Below is a small trained network, with its code and all its weights. Each question gives an input and a target symbol and asks what happens when units are switched off, that is, made to give their printed mean instead of their output.

import numpy as np


def w(rows, s, z=0):
    codes = np.array(rows[::2]) - 128.0
    scale = np.full(codes.shape[1], s)
    scale[-1] = z or s
    return codes * scale


def norm(h):
    return h / np.sqrt((h * h).mean(-1, keepdims=True) + 1e-5)


def f(y):
    return np.maximum(y, 0)


def softmax(a):
    e = np.exp(a - a.max(-1, keepdims=True))
    return e / e.sum(-1, keepdims=True)


def log_softmax(a):
    a = a - a.max(-1, keepdims=True)
    return a - np.log(np.exp(a).sum(-1, keepdims=True))


def net(x, mask):
    ids = ['βγδεζπφω'.index(c) for c in x.split()]
    T = len(ids)
    res = E[ids] + P[:T]
    u = 0
    for l in range(2):
        q, k, v = (norm(res) @ M[l].T for M in (Q, K, V))
        z = softmax(np.where(np.tri(T) > 0, q @ k.T / 2**0.5, -1e9)) @ v
        res = res + np.where(mask[u], z, O[l][:, -1]) @ O[l][:, :-1]
        u += 1
        y = f(norm(res) @ A[l][:, :-1].T + A[l][:, -1])
        res = res + np.where(mask[u : u + 24], y, B[l][:, -1]) @ B[l][:, :-1]
        u += 24
    return log_softmax(norm(res)[-1] @ U[:, :-1].T + U[:, -1])


Q, K, V, O, A, B = {}, {}, {}, {}, {}, {}
E = w([
[101,140,81,131,115,117,67],'β',
[131,91,102,56,125,171,111],'γ',
[116,99,171,137,96,136,105],'δ',
[173,144,85,79,148,160,91],'ε',
[173,168,108,117,134,133,78],'ζ',
[184,77,144,160,103,87,131],'π',
[73,75,120,153,98,151,200],'φ',
[112,194,70,129,131,253,141],'ω',
],0.025)
P = w([
[124,209,114,145,108,48,218],'0',
[102,12,159,67,152,207,105],'1',
[76,22,2,135,166,95,33],'2',
[86,63,120,125,155,164,99],'3',
[113,63,59,148,148,120,98],'4',
[120,95,70,166,129,114,104],'5',
[176,98,94,136,97,152,125],'6',
[189,107,62,146,59,110,114],'7',
[232,143,151,163,32,165,155],'8',
[194,117,94,185,41,122,158],'9',
[165,79,44,207,76,111,142],'10',
],0.0086)
Q[0] = w([
[73,146,208,22,201,17,90],'L0H0',
[112,179,100,127,103,76,255],'L0H0',
],0.0097)
K[0] = w([
[109,6,130,204,254,234,18],'L0H0',
[45,125,142,11,142,143,65],'L0H0',
],0.0083)
V[0] = w([
[251,179,176,139,197,99,52],'L0H0',
[96,127,190,212,94,105,114],'L0H0',
],0.013)
O[0] = w([
[126,175,190,79,210,116,83,28],'L0H0',
[78,175,158,65,8,101,70,1],'L0H0',
],0.013,0.0075)
A[0] = w([
[149,122,149,149,116,7,152,124],'L0N0',
[172,127,134,102,140,103,111,47],'L0N1',
[118,157,179,176,208,129,129,156],'L0N2',
[150,55,158,159,156,185,87,113],'L0N3',
[122,152,153,137,110,239,136,139],'L0N4',
[99,220,131,123,130,190,164,128],'L0N5',
[151,149,94,131,87,115,117,72],'L0N6',
[108,95,135,85,93,136,162,59],'L0N7',
[166,110,123,131,79,133,106,42],'L0N8',
[100,78,135,184,156,113,109,111],'L0N9',
[157,115,146,69,95,84,198,105],'L0N10',
[128,113,94,137,40,143,148,91],'L0N11',
[124,110,133,159,96,116,184,154],'L0N12',
[170,154,101,118,134,108,134,91],'L0N13',
[90,148,135,121,139,139,195,112],'L0N14',
[116,176,126,148,96,123,143,112],'L0N15',
[132,165,154,134,124,153,116,187],'L0N16',
[15,71,176,153,148,176,128,146],'L0N17',
[178,78,158,127,109,99,71,175],'L0N18',
[113,128,163,158,97,132,118,122],'L0N19',
[77,138,127,86,127,140,128,3],'L0N20',
[115,86,155,220,122,145,26,45],'L0N21',
[88,212,88,116,135,160,176,120],'L0N22',
[52,163,160,82,98,137,73,175],'L0N23',
],0.012,0.0029)
B[0] = w([
[202,104,99,199,81,84,76,138],'L0N0',
[123,65,128,136,173,104,133,147],'L0N1',
[136,119,93,39,84,140,209,187],'L0N2',
[111,181,103,46,181,150,145,254],'L0N3',
[119,148,64,163,130,76,94,201],'L0N4',
[114,144,79,166,152,152,70,164],'L0N5',
[133,170,165,112,167,100,198,159],'L0N6',
[128,65,103,125,145,159,103,161],'L0N7',
[62,138,156,114,167,135,166,166],'L0N8',
[194,112,111,76,153,145,169,183],'L0N9',
[165,61,159,151,147,122,106,143],'L0N10',
[57,131,71,54,111,112,179,237],'L0N11',
[142,48,115,111,87,125,101,200],'L0N12',
[106,116,128,105,142,104,135,148],'L0N13',
[96,117,133,132,97,86,127,148],'L0N14',
[169,116,90,73,118,123,89,144],'L0N15',
[126,110,106,88,127,151,102,149],'L0N16',
[125,138,82,150,162,5,153,165],'L0N17',
[152,71,95,139,154,117,69,173],'L0N18',
[138,127,119,79,119,159,74,143],'L0N19',
[142,98,137,183,159,147,112,137],'L0N20',
[133,81,136,88,178,193,124,156],'L0N21',
[147,113,79,123,82,120,32,164],'L0N22',
[230,16,120,106,114,172,85,176],'L0N23',
],0.016,0.0076)
Q[1] = w([
[44,63,13,133,195,237,113],'L1H0',
[14,213,255,210,83,205,199],'L1H0',
],0.0073)
K[1] = w([
[180,166,15,97,137,152,154],'L1H0',
[2,99,205,121,234,68,70],'L1H0',
],0.0099)
V[1] = w([
[113,140,92,250,134,249,115],'L1H0',
[101,235,114,120,121,78,76],'L1H0',
],0.022)
O[1] = w([
[236,101,71,96,78,201,177,224],'L1H0',
[167,148,18,55,145,2,135,7],'L1H0',
],0.015,0.014)
A[1] = w([
[133,156,57,207,251,157,176,153],'L1N0',
[139,141,218,135,123,127,117,128],'L1N1',
[104,156,117,188,251,99,185,157],'L1N2',
[147,144,164,179,197,158,91,92],'L1N3',
[204,67,131,196,183,128,39,149],'L1N4',
[166,174,107,138,121,125,123,129],'L1N5',
[154,109,211,111,121,69,143,115],'L1N6',
[201,161,140,82,146,159,43,131],'L1N7',
[110,55,184,199,133,54,217,171],'L1N8',
[135,140,162,81,51,99,100,43],'L1N9',
[100,205,176,51,120,170,80,124],'L1N10',
[137,106,168,123,114,101,88,98],'L1N11',
[84,109,159,96,5,179,116,139],'L1N12',
[153,174,120,108,160,101,186,101],'L1N13',
[93,153,172,143,118,117,143,83],'L1N14',
[149,124,117,171,160,123,57,113],'L1N15',
[101,149,85,121,184,42,100,54],'L1N16',
[64,159,61,109,147,150,152,101],'L1N17',
[71,78,80,217,56,92,178,2],'L1N18',
[184,152,32,135,102,96,126,68],'L1N19',
[60,87,61,106,168,9,83,99],'L1N20',
[183,166,78,206,152,105,145,136],'L1N21',
[176,91,166,111,78,42,151,148],'L1N22',
[74,131,166,183,132,168,164,144],'L1N23',
],0.012,0.0035)
B[1] = w([
[52,220,23,65,76,146,122,254],'L1N0',
[203,137,146,113,131,156,119,141],'L1N1',
[46,132,79,220,151,79,109,159],'L1N2',
[118,175,137,204,160,89,102,161],'L1N3',
[198,182,185,190,131,41,128,196],'L1N4',
[130,98,167,104,144,115,154,149],'L1N5',
[169,77,106,81,148,123,97,137],'L1N6',
[100,121,161,116,186,60,220,194],'L1N7',
[147,128,198,158,132,1,145,156],'L1N8',
[92,125,42,90,149,184,82,144],'L1N9',
[147,63,135,59,184,167,215,162],'L1N10',
[123,142,109,87,145,119,118,144],'L1N11',
[110,68,98,98,237,66,192,254],'L1N12',
[107,83,78,102,164,135,126,150],'L1N13',
[135,83,131,114,117,158,122,130],'L1N14',
[160,135,149,133,116,75,155,143],'L1N15',
[175,112,161,104,83,199,203,172],'L1N16',
[176,95,93,158,128,152,150,188],'L1N17',
[155,207,168,137,154,56,225,171],'L1N18',
[155,146,220,140,87,84,113,215],'L1N19',
[209,174,178,111,41,233,139,210],'L1N20',
[114,92,139,49,151,165,167,165],'L1N21',
[142,111,53,143,104,147,55,144],'L1N22',
[95,164,180,101,113,118,58,197],'L1N23',
],0.019,0.0074)
U = w([
[98,184,189,100,59,151,127,49],'β',
[102,113,134,201,201,235,160,95],'γ',
[42,81,125,81,156,144,58,130],'δ',
[73,187,54,166,252,117,105,116],'ε',
[102,226,169,50,238,132,160,24],'ζ',
[154,143,132,179,210,90,81,250],'π',
[48,145,151,156,135,82,208,161],'φ',
[182,155,2,131,197,123,149,180],'ω',
],0.007,0.0019)

Each question gives the input, a string of symbols that net reads in full, and the target symbol t.
The units are the heads (2 rows each of Q, K, V and O) and the neurons (one row each of A and B). Each row of codes is followed by its name. A weight is (code - 128) times the scale printed after its matrix; where a second scale follows, it is the last column's (O, A, B and U).
mask holds one flag per unit, layer by layer, with each layer's heads first. A switched-off unit (its flag False) gives its mean, the last column of its rows in O or B, instead of its output. The means were averaged over made-up inputs and are rounded, as every weight is.
A unit's drop is (log p(t) with every unit on - log p(t) with that unit switched off) / (log p(t) with every unit on - log p(t) with every unit switched off).
The circuit of an input: a set's keep is (log p(t) with only the set's units on - log p(t) with every unit switched off) / (log p(t) with every unit on - log p(t) with every unit switched off). Starting from the 12 units with the biggest drops (on a tie, the unit counted first), units are removed one at a time, each time the one whose removal leaves the highest keep (on an exact tie, the one counted first), for as long as the keep stays at least 0.8.
circuit, biggest first: the units of the circuit, biggest drop first
most important unit: the unit with the biggest drop
k most important neurons: the k neurons with the biggest drops, biggest first
k most important neurons of layer l: the k neurons of layer l with the biggest drops, biggest first
input β γ π β δ π ζ ε γ ζ, target β: circuit, biggest first	L1N20, L1H0, L0H0, L1N12
input ε γ γ β, target ε: circuit, biggest first	L1H0, L1N2
input β γ ω γ ω γ φ, target β: 2 most important neurons	L1N20, L0N17
input γ γ ζ β δ ε ζ γ φ, target φ: 2 most important neurons of layer 0	L0N2, L0N23
input β ω γ π, target β: 2 most important neurons of layer 1	L1N20, L1N16
input ε ω ζ ζ π ω β δ ζ π, target π: 4 most important neurons	L0N0, L0N11, L1N4, L1N8
input ζ γ ε, target ζ: circuit, biggest first	L0H0, L1N20, L1H0
input δ ω π γ ε γ ζ γ ζ, target ζ: circuit, biggest first	L1H0
input ε π ω ζ φ ω ζ ζ δ δ γ, target ε: 2 most important neurons of layer 0	L0N11, L0N2
input δ γ γ γ γ γ δ, target δ: circuit, biggest first	L0H0, L1H0, L0N23
input β ε π δ π γ ε ζ ω δ γ, target β: 2 most important neurons	L1N20, L0N4
input ζ φ φ, target ζ: 2 most important neurons of layer 1	L1N20, L1N16
input φ π ζ ζ π γ γ β φ γ, target φ: circuit, biggest first	L0H0, L1H0, L1N18
input δ γ ω ω β γ β ζ ε, target δ: 3 most important neurons of layer 0	L0N23, L0N11, L0N3
input γ γ ω δ φ γ γ ζ, target γ: circuit, biggest first	L0H0, L1H0
input π γ ζ γ δ ζ ζ ω, target π: most important unit	L0H0
input γ ζ γ γ γ γ φ ζ, target γ: circuit, biggest first	L1H0, L0N11, L0N4
input δ ω ω ω γ ω β ω β, target δ: circuit, biggest first	L0H0, L0N23, L1H0
input φ ζ γ ζ ζ π γ ω, target φ: 2 most important neurons	L1N18, L0N11
input γ β δ γ β, target γ: most important neuron	L0N21
input β δ γ γ π γ, target π: 4 most important neurons	L0N23, L1N4, L0N11, L0N3
input β ω ω, target β: 2 most important neurons of layer 1	L1N20, L1N19
input δ γ γ ω γ ω ε ε ω, target δ: circuit, biggest first	L0H0, L0N23, L1H0
input δ ω π β ζ ε β, target δ: 3 most important neurons of layer 0	L0N23, L0N11, L0N3
input β δ γ δ γ γ γ, target β: 3 most important neurons	L1N20, L1N12, L0N6
input π δ ω ω ω γ β γ ζ, target π: 2 most important neurons	L0N23, L1N4
input ζ ω π γ γ γ γ γ ω γ ε, target ζ: circuit, biggest first	L0H0
